[[122 133 148 123]
 [130 122 157 102]
 [129 108 135 112]] result: 122, 112

[106 116 128 146 121 108 120] result: 106, 120

[ 98 128 147  99 131 104] result: 98, 104

[150 135 136 132] result: 150, 132

[149 124 146 114 127] result: 149, 127

[122 144  98 122 129] result: 122, 129

[110 158 141 128 104 131 131] result: 110, 131

[122 158 141 112 124] result: 122, 124

[[128 128 151 127 131 129]
 [128 128 124 128 110 133]
 [129 127 111 128 120 132]] result: 128, 132

[[130 121 153 125]
 [126 103 132 130]] result: 130, 130
---
[[124 138 128 118 141 145 151]
 [110 147 147 109 122 127 124]
 [131 127 132 134 119 129 140]]	147

[[142 109 112 129 130 143 143]
 [136 145 146 136 113 150 151]]	109

[[139 128 130 138 151 121]
 [130 138 143 133 156 116]
 [131 134 122 128 141 133]]	138

[[131 142 130 130 138 136 118]
 [158 116 141 139 134 138 118]
 [134 127 129 142 142 120 123]]	116

[[138 130 111 106 143]
 [117 141 122 146 112]
 [121 112 121 118 130]]	141

[[132 130 141 130]
 [157 149 128 136]]	130
---
[119, 129, 127, 153, 108, 149] out 149, 119
[138, 109, 126, 122, 144, 154, 130] out 130, 138
[103, 129, 123, 147] out 147, 103
[143, 113, 117, 136, 149, 149, 132] out 132, 143
[130, 123, 147, 138, 102, 138, 135] out 135, 130
[[134, 110, 135, 107], [103, 137, 132, 123], [130, 138, 105, 109]] out 107, 130
[105, 121, 142, 131, 145, 125] out 125, 105
[122, 151, 145, 142, 140] out 140, 122
---
[[136 144 125 137 140 111]
 [146 117 132 100 131 143]
 [128  99 140 127 147 126]] Out: 136

[110 127 146 113 105 137] Out: 110

[133 111 100 108 148 102 139] Out: 133

[[125 132 134 140 132 124 138]
 [116 144 134 117 108  99 122]
 [130 143 127 116 119 109 135]] Out: 125

[[130 125 129 127 129]
 [133 102 131 120 148]] Out: 130

[[125 126 148 136 140 128]
 [148 149 138 133 128 139]] Out: 125

[131 125 109 138 135 105] Out: 131

[115 115 119 137 105 137] Out: 115

[137 130 138 105 117] Out: 137
---
[[116 121 113  98 123 104 115]
 [120 122 112 129 128 124 119]]
129, 98

[149 112 104 108]
149, 104

[140 132 116 103  98 148 109]
148, 98

[120 135 124 138 137 103 157]
157, 103

[137 102 118 121 117 117]
137, 102

[[151 140 134 121 150]
 [123 147 140 133 143]]
151, 121
---
[[125 133 135 121 131 125 134 128 121 116 131 129 125]
 [123 133 137 121 131 135 129 105 121 116 131 126 135]
 [125 133 135 121 131 126 134 126 121 116 131 129 125]
 [124 133 137 121 130 123 129 125 121 116 130 129 125]
 [127 134 132 121 132 129 142 133 122 116 133 127 124]
 [126 133 132 120 132 133 141 125 122 116 133 127 129]
 [124 133 138 121 130 121 129 128 121 116 129 130 123]
 [124 133 135 121 131 136 133 109 122 116 132 126 135]
 [125 133 136 121 131 126 131 123 121 116 131 129 127]] --> 124

[[137 122 122 137 140 132 140]
 [137 131 119 122 137 128 130]
 [142 133 115 132 124 131 135]
 [124 124 138 117 135 124 115]
 [131 133 133 118 121 129 115]
 [120 119 137 140 132 128 134]
 [127 133 129 137 115 126 128]
 [115 146 130 130 120 117 131]
 [132 115 123 125 130 138 138]
 [140 115 132 151 132 135 135]] --> 115

[[131 119 133 135 124 132 138 136 123 120 123 132 122 132 120 123]
 [129 131 142 131 123 121 120 129 129 127 135 123 139 124 131 123]
 [119 123 129 141 129 135 133 130 134 137 128 121 120 126 124 130]
 [130 129 135 139 137 122 135 136 134 136 139 127 123 126 130 136]
 [135 132 136 128 113 130 139 135 120 121 137 131 133 134 123 126]
 [134 123 135 126 131 131 133 117 124 143 122 131 125 128 129 136]
 [126 138 115 122 127 133 120 131 125 137 129 125 136 143 125 131]
 [116 122 129 127 132 124 116 137 132 131 122 122 132 133 117 128]
 [123 128 126 122 151 124 127 140 133 120 140 121 121 122 130 126]] --> 126

[[113 148 127 128 135 123 141 116 122 118]
 [110 131 120 108 134 124 128 133 139 126]
 [151 108 129 141 114 130 118 130 128 145]
 [138 135 135 152 126 126 134 110 109 129]
 [113 155 128 128 137 124 146 112 118 112]
 [147 114 129 142 117 128 120 127 126 142]
 [108 133 120 103 137 124 129 133 140 124]
 [126 109 121 119 126 126 117 143 145 139]] --> 147

[[129 118 139 131 120 138 127]
 [124 131 142 141 100 130 118]
 [121 130 124 130 120 135 123]
 [131 119 128 124 138 134 133]
 [131 123 116 117 154 130 137]
 [130 117 144 133 117 138 127]
 [127 139 108 119 148 117 132]
 [118 139 100 118 144 129 128]
 [121 126 117 124 133 139 127]
 [132 134 135 133 120 116 126]] --> 118
---
Q: [154 114 119 126]
A: 154, 126

Q:
[[152 145 117 154 149 154 150]
 [103 143 122 114 105 128 129]
 [110 151 118 113 107 131 136]]
A: 152, 136

Q:
[[123 110 138 140 104 146]
 [114 117 101 145 142 143]
 [121  99 110 118 124 149]]
A: 123, 149

Q: [111 106 119 138]
A: 111, 138

Q: [154 139 109 143]
A: 154, 143

Q: [103 107 109 123 121 125 120]
A: 103, 120
---
[[153 115 124 133 146 156 141]
 [134 131 127 141 125 142 120]] -> 127

[[135 111 150 118]
 [111 102 108 125]] -> 108

[[110 124 123 107]
 [115 116 135 101]] -> 135

[[101 141 100 126 123]
 [105 138 106 121 124]] -> 106

[[122 126 138 121 136]
 [128 111 150 137 142]] -> 150

[[138 151 151 147 129 132]
 [113 105 107 110 123 117]] -> 107
---
Q:
[[121 130 125 117]
 [142 140 139 146]
 [150 122 113 146]]
A: 150

Q:
[[129 117 138 144 143]
 [128 151 119 108 124]
 [129 122 148 135 118]]
A: 129

Q:
[[126 104 129 131 148 117 124]
 [128 149 127 125 107 137 127]
 [129 103 128 129 151 117 127]]
A: 129

Q:
[[124 138 128 129  99 130 128]
 [128 128 141 123 110 125 131]
 [133 136 133 121 104 131 129]]
A: 133

Q:
[[112 109 113 132]
 [143 149 141 106]
 [102 112 105 146]]
A: 102

Q:
[[125 155 145 136 124 123 118]
 [123 110 125 150 142 142 130]
 [137 118 138 104 131 140 114]]
A: 137

Q:
[[107 150 107 137 142 107 148]
 [113 137 112 137 135 115 137]
 [129 132 131 138 141 128 128]]
A: 129

Q:
[[135 115 142 128 134]
 [149 144 119 126 121]
 [123 113 128 128 150]]
A: 123

Q:
[[152 127 120 120 123]
 [118 112 134 135 127]
 [122 133 146 118 148]]
A: 122

Q:
[[138 134 140 132]
 [149 121 131 130]
 [129 128 129 133]]
A: 129
